In the rows, zero is written as 128.
Known rows:
[127 142 123 143  84  83  83 185  99 123 121 110 114 175 137  79 103  61
  93 101 121 125 168 140 108 121  62 107  90 123 109 124  67 123  74 152
 168 160 117] : q223
[124 101 183  97 141 139 126 116 128 164 105 147 120 117 133 182  87 122
 115 130 141 119  64 162 169 123 193 114 196 124 124 161 161 169 187  92
  63  89  94] : q943
[157 141 163 158 122 117 147  51 116 119 117 166 155  94 102  90 184 130
 160 156  94  84  87 134 129  88 175  72  92 177 146 110 133 116 144 140
 117  95 134] : q427
[111 112  77 130 142 109 119 133 136  96  78 131 134 171 163 102  99 105
  95 128 134 123 123 145 124 124 112 132 183 140 125 124 139 149 108 113
 146  79  76] : q272
[132 110 139 116 129 152 164 105 205 100 116 138 116 144 108 168 122 199
 183 169  87 118 112 135 132 170 172 154 103 126 156 123 162 138 122 133
 121 143 135] : q455
[121 156 143 146 121 121 142 136 157 181 133 149 124 145  70 159 122 104
 125 102 134 142 110 105 121 100 114 127 124 138 150 134 111 101  93 150
 110 169 142] : q917
[106 109  65 132 145 140 147 123 156 113  71 155 173 153 149 100 136 130
 105 132 138 117  83 154 126 129 128 136 191 163 139 116 168 125 117 112
 111  69  99] : q598
[137 115  71 145 152 101 126 135  83 147 116  92  84 149 162 118 138 138
 111 101 105 177 152 148 123 119 129 136 108 119 100 118 168 114 116 152
 175  95 107] : q690
[162 154 151  93 131 156  91 142 108 101 126 107  80  41 116  94 132 136
 123 143 168 134 135 148 151 179  80 159 147 154 160 105 127  80 169 109
 149 172 113] : q135
[134 156 148 130  90  86 125 146 116 108 137 127 105 142 126  87 140  80
 114 100 130 111 133 143 115 120 110 102 115 149  90  96  98 118 109 144
 146  99 147] : q335
[110 105  65  20 126 159  92 126 138  95 214 146 143 110 150 169 166  91
 137 147 127 136 117 103 145 146 154 122 113 102 130 155 110  96 136 123
 140  96 181] : q582
[158 148  89 118 131 157 107 155 137 113 107 162 157  82 123  75 168 122
 116 131 175 132  82 162 137 169  64 169 177 118 179 134 168 108  88 128
 106 158 108] : q964
[146 151 143 135 154 116 100 138 142 112 125 136 142 153 120 116  85  81
 101 118 139 125 159 132 125 125  84 116 160 150 145 136 113 163 107 115
 152 127 106] : q402
[129  96 134 104  62 132 110 220  77 115 107  70 185 162 156  64 159 152
 161 165 158 140 211 113 137 130 101 125  95  54  69 142 109 162 145 113
 154 202 118] : q380
[119 159 152 114 107 117 151  94 147  96 152 127  88 100 131 123 169 113
 118 103 135  95 102 147 118 144 144 116 129 181  94  84 111 103 176 123
 153  76 148] : q397
[119 159 105 168 180 130 178  94 133 121 157 128 176 105 123 150 127 139
 128 110 138 130 136  89 114 106 128 124 150 153 130 133 126 138 139  98
 159  83 112] : q730
[116 113  74  39  95 127  68 170 141  85 198 131  99 146 156 120 131  91
 118 132 111 117 144 132 135 157 134 123  99  98 111 147  92 113 122 128
 170 100 170] : q421
[146 178 166 135 187 139 128  69 182 139 152 153 155 134  97 177  97 142
 120 118 147 124 142  81 110 128 131 114 166 154 168 126 137 159 120 117
 135 136 134] : q165

Facts:
q917 {λ=a, φ=q807,q729}
q104 {λ=b, φ=q917,q480}
q269 {λ=a, φ=q570,q991}
q785 {λ=a}
q335 {λ=a, φ=q223}
q943 {λ=d, φ=q264,q791,q785}
q916 {λ=b, φ=q402,q659,q96}
q985 {λ=c, φ=q264,q24}
q24 {λ=a, φ=q138,q69}
q452 {λ=a, φ=q189}
q981 {λ=a, φ=q59,q126,q135,q553,q910}
q270 {λ=b, φ=q540,q189}
q810 {λ=a, φ=q577}
q96 {λ=a}
q527 {λ=a}
q512 {λ=d, φ=q807,q527,q888}
q832 {λ=a, φ=q791}
q221 {λ=b, φ=q837}
q264 {λ=d}
q400 {λ=a}
q472 {λ=a, φ=q577,q916}
q314 {λ=a, φ=q684,q222}
q992 {λ=a, φ=q138,q380}
q355 {λ=b, φ=q59}
q358 {λ=a, φ=q873,q565,q400}
q791 {λ=a, φ=q873,q318,q272}
q577 {λ=a, φ=q264}
q684 {λ=b}
q991 {λ=d, φ=q222}
q59 {λ=d, φ=q765,q335,q24}
q29 {λ=b, φ=q690,q108,q991}
q318 {λ=a, φ=q540,q292,q765}
q610 {λ=a, φ=q62}
q730 {λ=b, φ=q659}
q582 {λ=b, φ=q565}
q272 {λ=c, φ=q24,q888}
q964 {λ=a, φ=q527}
q651 {λ=a, φ=q659,q765}
q773 {λ=a, φ=q873}
q873 {λ=b, φ=q747,q807}
q923 {λ=b}
q540 {λ=d, φ=q380}
q747 {λ=a, φ=q402,q729}
q108 {λ=a}
q940 {λ=b, φ=q308}
q536 {λ=c, φ=q472}
q765 {λ=b, φ=q335}
q421 {λ=b}
q995 {λ=b, φ=q599,q690,q480,q910}
q427 {λ=c, φ=q314,q765}
q8 {λ=b, φ=q765,q24}
q222 {λ=c, φ=q138,q729}
q729 {λ=c, φ=q807,q223}
q139 {λ=a, φ=q292,q807}
q189 {λ=b, φ=q729}
q659 {λ=a, φ=q139,q24}
q31 {λ=b, φ=q782,q946}
q292 {λ=b, φ=q807}
q515 {λ=c, φ=q851}
q498 {λ=a, φ=q873,q421}
q524 {λ=b, φ=q59,q582,q421}
q380 {λ=a}
q480 {λ=d, φ=q807,q222}
q379 {λ=a, φ=q264}
q397 {λ=c, φ=q59}
q690 {λ=b, φ=q24}
q553 {λ=b, φ=q729,q270}
q946 {λ=b, φ=q765}
q851 {λ=b, φ=q380,q773,q222}
q62 {λ=d, φ=q59,q765}
q910 {λ=a, φ=q29}
q455 {λ=b, φ=q269,q773}
q609 {λ=b, φ=q747}
q888 {λ=a}
q599 {λ=b, φ=q138}
q69 {λ=a, φ=q138,q765,q888}
q548 {λ=c, φ=q807}
q677 {λ=a, φ=q402,q964,q584,q288}
q402 {λ=a, φ=q292,q223,q272}
q598 {λ=a, φ=q888}
q126 {λ=a, φ=q138}
q165 {λ=a, φ=q747,q292,q96}
q565 {λ=b}
q121 {λ=a, φ=q380}
q223 {λ=a}
q664 {λ=c, φ=q402,q264,q272}
q584 {λ=c}
q288 {λ=a, φ=q380,q189}
q807 {λ=a, φ=q223}
q782 {λ=b, φ=q690,q29}
q135 {λ=b, φ=q584}
q138 {λ=a, φ=q807,q189,q223,q729}
q837 {λ=c, φ=q548,q570,q472,q729}
q570 {λ=a, φ=q138}
q308 {λ=b, φ=q452,q288}

Rows:
No name comes twice in this set of rows, the named rows included.
[176 106 144 151 101 124 121  73 105 148 104 138 151 116  95  90 172 129
 175 174  69 107 117 110 141  66 149  75  67 163 178 132 122 114 125 157
 107 128 115]  q314
[113 128 166 130 109 133 133 137 140 151 107 118 102 139  97 141 141 141
 132 132 146 128 140 107 116 117 112 130 130 139 125 102  85 104 136 138
 105 184 154]  q553
[153 167 130 154 177 122  66 137 110 117 181 140 178 136 146 119  61  99
 103 107 122 128 203  91 117 147  76 100 116  91 156 148 106 188 102 114
 181 125 112]  q96
[ 92 125 100 154 133 118 169 107 138 114  90 141 139 149 138  99 144 124
 109 126 126 110  88 140 118 115 140 124 163 163 117  88 139 122 109 123
 125  79 105]  q69
[118 112  92  31 160 176 112  99 191 128 198 169 149 137 123 200 162 110
 169 155 124 134 101  91 145 128 189 139 155 122 152 161 133  97 139 118
 120 103 177]  q358
[143 160 133 150  85  65 108 156  79  86 141 130 130 150 168  41 150  94
 104  78 116  98 154 159 118 137 115  91  80 116  54  96 111 140 120 154
 171  90 137]  q765
[144  86 155  99 109 126  68 169  73 149 122 123 118 134 168 134  82  85
 113 119 116 125 112 175 166 133 143 109 144  80 119 199 141 176 160 117
  94 102  97]  q785
[133 124 128  48 134 151 129 112 206 102 166 155 107 153  99 174 135 112
 161 152 122 130 111 119 135 155 163 128 142 142 145 136 130 128 140 114
 131 104 177]  q498
[120  93 119 127 106 117  68 192  43 148 131  90 109 120 210 104  45  72
  64 117  86 116 127 185 168 133 106 117 117  80 115 200 103 191 145 117
 122  92  65]  q264
[161 108 102 147 114 126 131 122 112 146 108  88  97 148 127 127 126 164
 152 146  56 145 144 123 136 130 135 151  54 119 152 142 145 120  90 163
 139 171 121]  q991
[113 123 105  46 137 156 135  92 173  91 185 148 112  94 114 169 158 125
 154 144 141 110  79 132 133 139 176 126 137 171 115 107 111  96 177 105
 143  74 186]  q524
[130 175 100 171 166 128 154 133 102 115 156 123 171 133 126 137 106  98
 121 101 136 137 164  91 105 110 103 119 123 133 119 135 118 145 119 111
 181  81 107]  q659
[152 122 124  76 114 114  80 154 176 110 144 153 126 192  95 151  92  82
 139 131 115 139 146 124 126 140 124 127 133 108 130 160 115 161  97 132
 143 140 155]  q873
[ 93  89 143 136 140 140 166  96 105 141 119 119 119 107 155 163  93 124
 104 126 107 128  74 145 147 111 163 129 165 170 121 141 130 153 183  88
  96  73  82]  q985

The same nodes again, as new rows of numbers:
Known rows:
[127 128 130 127 125 126 121 124 156 125 126 137 128 125 133 124 127 128
 126 132 124 126 125 116 140 125 129 127 124 120 138 125 126 126 122 126
 127 128 128 127 124] : q991
[126 132 128 129 125 125 130 124 138 136 126 139 125 127 127 121 127 129
 119 127 130 127 134 149 130 135 132 131 130 122 126 132 124 127 118 141
 121 126 128 127 124] : q264
[128 124 126 132 127 131 142 137 112 127 130 125 129 127 144 155 130 127
 121 126 127 130 124 128 132 126 123 127 123 136 121 126 135 125 117 123
 135 128 127 127 124] : q512
[129 133 125 127 135 134 134 121 112 121 128 142 125 125 121 121 127 128
 121 133 133 125 128 117 136 125 126 126 127 132 122 126 123 125 160 125
 123 128 127 126 124] : q498
[128 126 128 126 126 126 120 131 143 131 126 136 133 130 130 119 130 128
 126 131 123 128 125 119 144 126 128 128 124 121 127 127 124 135 122 127
 126 128 126 127 123] : q690
[129 130 128 126 131 133 122 143 114 121 126 122 127 128 136 122 127 126
 128 126 132 131 123 117 124 126 124 126 123 130 121 126 125 125 176 128
 125 127 126 126 128] : q397
[127 127 127 128 124 126 123 124 124 125 126 126 124 126 122 122 127 127
 127 126 125 126 125 126 127 126 126 127 125 125 125 125 125 125 121 126
 126 129 127 126 125] : q923
[128 122 128 134 126 129 139 135 147 127 140 125 124 131 134 137 128 127
 124 126 126 124 124 140 154 138 125 128 123 135 121 126 123 126 121 124
 126 126 131 127 126] : q888
[127 123 125 127 132 126 135 123 136 125 126 134 125 127 122 121 127 134
 120 126 137 129 124 165 131 124 139 130 125 135 125 131 134 124 120 126
 118 127 127 126 131] : q472
[132 128 126 139 126 126 129 126 113 124 132 121 126 132 140 163 138 126
 125 127 124 133 124 141 134 134 123 130 124 135 122 125 134 129 126 130
 141 127 126 127 123] : q964
[128 122 127 126 125 125 125 123 129 123 126 123 124 126 123 127 127 127
 130 126 124 126 124 126 125 126 128 128 123 126 129 126 128 125 123 124
 123 129 126 127 127] : q729
[128 121 126 127 127 125 138 129 119 132 127 122 127 132 118 122 128 128
 136 126 124 124 127 142 121 126 125 131 127 132 120 126 124 125 117 124
 120 128 128 127 126] : q659
[127 125 128 127 127 126 121 126 124 122 126 122 125 128 130 124 129 126
 133 127 125 128 125 124 126 126 127 129 123 123 130 125 128 127 129 132
 130 128 127 127 125] : q126
[129 128 126 131 127 126 126 126 112 124 126 120 125 126 129 151 133 126
 127 124 124 134 123 126 119 125 127 128 126 129 124 126 138 127 142 127
 140 128 127 128 126] : q677
[126 125 127 127 126 127 129 124 117 127 126 127 129 125 126 130 127 127
 131 128 125 128 131 117 119 126 127 125 122 121 129 125 135 125 136 124
 140 128 128 127 122] : q992
[127 122 126 126 125 136 150 134 113 142 128 125 132 125 142 133 126 127
 121 126 125 130 136 118 117 125 123 127 157 122 125 133 126 132 120 133
 127 127 128 126 123] : q832
[127 122 125 135 142 126 122 122 113 123 141 120 125 125 118 122 127 128
 135 131 133 143 163 147 119 144 124 126 126 124 121 144 123 128 121 143
 129 128 160 164 148] : q400
[135 122 130 127 135 127 143 131 139 123 128 125 126 124 160 140 127 126
 128 132 126 137 124 151 119 126 141 129 124 123 138 150 150 126 120 128
 119 127 127 133 151] : q221

Rows:
No name comes twice in this set of rows, the named rows included.
[126 198 141 127 128 131 120 152 250 121 135 130 128 147 148 130 127 126
 149 131 129 125 125 118 118 153 126 129 142 175 122 162 124 127 134 137
 143 127 128 128 163]  q684
[131 127 126 129 148 131 119 123 113 124 127 134 124 126 118 121 127 127
 126 139 137 131 137 124 126 126 125 126 123 121 122 124 125 127 158 123
 120 127 136 132 136]  q582
[142 124 125 127 126 127 120 123 120 162 135 118 156 126 119 156 128 129
 130 127 125 136 125 116 118 132 150 127 138 160 123 126 133 144 164 126
 156 148 128 128 162]  q940
[127 156 126 126 126 132 124 151 139 122 125 125 140 134 141 125 127 126
 132 128 126 128 123 118 117 126 125 126 140 143 122 132 130 125 131 126
 137 126 127 127 131]  q427
[128 122 126 127 126 126 136 123 130 127 126 119 127 131 116 122 128 128
 132 126 128 124 127 156 130 136 127 135 126 138 125 126 123 125 119 125
 117 129 128 128 124]  q96
[127 181 125 127 145 126 124 124 118 136 127 171 125 126 126 122 127 153
 120 127 172 139 127 174 129 126 149 126 140 135 123 129 139 127 121 125
 120 128 127 128 125]  q810
[130 123 125 138 134 143 164 161 117 139 155 139 152 126 155 162 126 126
 121 128 125 129 125 123 160 127 126 125 124 147 121 126 127 126 121 126
 136 127 128 130 127]  q598
[128 126 138 127 127 125 121 122 200 133 126 147 130 132 124 123 134 133
 124 138 126 125 124 119 179 130 139 129 126 123 139 126 125 151 123 127
 123 128 130 131 125]  q108
[126 124 127 127 125 133 148 130 111 148 127 135 129 125 142 120 127 127
 121 126 127 131 139 120 117 125 126 128 157 121 129 139 124 131 121 144
 124 127 128 128 123]  q943
[126 122 125 127 143 126 144 122 130 125 127 137 126 126 130 123 128 141
 120 127 140 135 124 180 124 126 145 129 124 138 123 138 146 126 119 122
 120 129 128 127 138]  q536
[127 154 126 128 126 129 140 123 116 150 126 152 131 125 140 121 127 130
 120 127 136 137 138 133 119 125 131 127 162 119 120 134 127 128 122 137
 126 127 126 127 123]  q379
[130 123 126 127 125 126 119 121 133 140 131 116 130 125 118 140 126 127
 135 126 124 129 124 124 122 131 139 126 126 140 129 124 128 132 142 124
 142 139 128 127 141]  q452
[132 135 125 136 125 126 120 121 122 122 126 120 127 134 132 141 139 127
 139 126 125 132 124 146 129 131 129 135 124 126 131 124 128 140 147 148
 135 127 127 127 126]  q584
[128 122 135 127 125 131 119 140 111 122 132 119 126 139 126 122 126 128
 127 126 150 125 125 118 128 125 125 126 124 125 137 125 123 124 141 130
 122 129 127 127 125]  q62
[133 132 138 128 138 129 125 122 114 123 126 140 126 125 119 119 127 127
 128 135 137 124 128 122 157 129 126 127 125 138 122 126 124 130 168 125
 119 127 128 126 128]  q421

Now the same nodes, written a new way:
Known rows:
[139 117 117 136 136 146 127 113 143 143 147 142 123 127 126 144 135 126
 130 117 114 120 141 121 141 121] : q455
[119 136 112 125 158 107  79 127 152 131  85 118 137 128 112 123  91 154
 143 119 113 120 133 145 130 154] : q139
[142 146 117 150 144 144 194 142 144 126 113 132 119 102 159 130 153 162
 129  94 132  92  80 152 134  98] : q272
[152 125 117 136 139 155 134 157 137 149 133 149 157 128  94 141 156 132
 139 127 118 120 131 112 150 136] : q355
[138 115 112 135 141 137 129  93 132 155 104 138 136 124 132 133 120 129
 126 122 117 113 135 116 148 141] : q31
[160 136 110 137 149 141 163 175 134 152 134 175 193 129  65 134 191 143
 151 126 131 121 145 116 159 116] : q59
[181 112 132 126 141 137 162 144 149  89  51 137 103 122  85 122 100 135
 161 136  90 143 158 147 140 155] : q729
[158 109 107 126 133 147  93 169 121 186 105 101 117 121 131 158 112 149
 126 120 135 132 140 126 134 107] : q916
[156 133 106 134 143 130 133 152 134 138 130 169 177 116  84 137 154 128
 141 129 137 122 156 105 158 142] : q62
[141 101 125 129 133 154 125 151 134 126 134 126 159 124 126 139 119 120
 125 111 113 113 100 116 140 160] : q565
[141 132 115 137 137 152 140 106 145 141 135 141 123 110 136 136 120 126
 127 108 120 108 122 128 144 133] : q832
[140 133 107 143 147 129 155 130 131 132 113 155 144 123 117 132 157 150
 134 112 135 112 138 127 148 121] : q8
[149 133  97 138 143 104 141 109 127 123 103 170 154 113 130 129 119 126
 128 113 143 116 170 114 159 153] : q946
[127 131 111 123 154 105  85 118 160 136  89 126 136 128 115 117  55 147
 144 113 112 123 146 154 134 163] : q292
[145 163 114 144 135 156 162 101 159 171 176 144 110  91 159 137 118 113
 122 106 123  95 126 149 141 123] : q791
[145 123 106 138 143 124 136 118 131 111 120 156 143 121 125 134 128 133
 130 115 134 121 150 116 148 136] : q427
[145 116 121 130 140 143 121 104 136 132 140 145 121 130 119 140 122 133
 127 115 117 120 130 118 138 124] : q515
[125 115 120 128 148 114 104  97 151  50 127 154 123 136 117 123 105 154
 144 116 100 147 138 123 130 128] : q480

Rows:
No name comes twice in this set of rows, the named rows included.
[144  85 125 139 133 133 142 130 143  15 125 173  61 150 129 136 187 144
 154 120 118 145 185 120 140  99]  q222
[156 139 112 139 134 151 131 118 126 143 110 129 105 107 134 137 112 136
 124  99 113 115  97 137 139 116]  q664
[152 110 118 131 136 147 126 130 134 148  99 129 128 117 123 142 109 133
 123 116 125 116 126 123 143 137]  q677
[144 124 105 136 143 121 127 139 131 136 113 146 143 120 119 138 138 143
 132 119 142 118 140 117 147 133]  q651
[141 116 133 119 153 129 109  51 142 165 127 155 103 133  70 138  96 137
 104  93 135  97 162 119 149 100]  q540
[164 148 131 124 140 177 179 115 132  92  15 146  77  98  92 138 133 130
 138 154 119 115 186 111 141 155]  q189
[129 117 119 132 146 129 125 129 141  98 103 133 147 119 138 126 104 140
 135 108 118 116 112 135 135 166]  q512
[136 115 119 141 140 139 156 139 130  89 103 133 151 111 158 130 106 137
 118  95 131 103  87 131 139 159]  q888
[125 108 114 136 141 143 130  88 139 145 107 140 135 123 134 133 136 137
 126 126 109 120 126 118 148 131]  q995
[142 102 134 127 142 133 105  69 152 121 193 165  96 148  99 143 133 139
 119 103 124 133 155 109 142  70]  q851
[114 118 114 150 151 151 173 102 139 183  95 137 138 128 132 132 199 168
 133 130 104 107 103 133 145  81]  q690
[141 110 130 124 143 141 110  88 138 157 130 148 114 142  86 139 111 135
 112 104 126 110 143 120 148 114]  q121
[129  96 109 137 135 141 110 105 137 135 131 145 114 135 143 142 139 127
 129 128 116 130 146 111 145 134]  q269
[134 147 124 136 134 162 133 107 172 176 219 147 120 113 133 142 138 107
 130 119 112 108 141 129 140 112]  q773
[150 145 128 128 144 160 145  79 135 126  52 145 106 106  94 137 116 134
 116 131 129 103 175 109 147 145]  q270

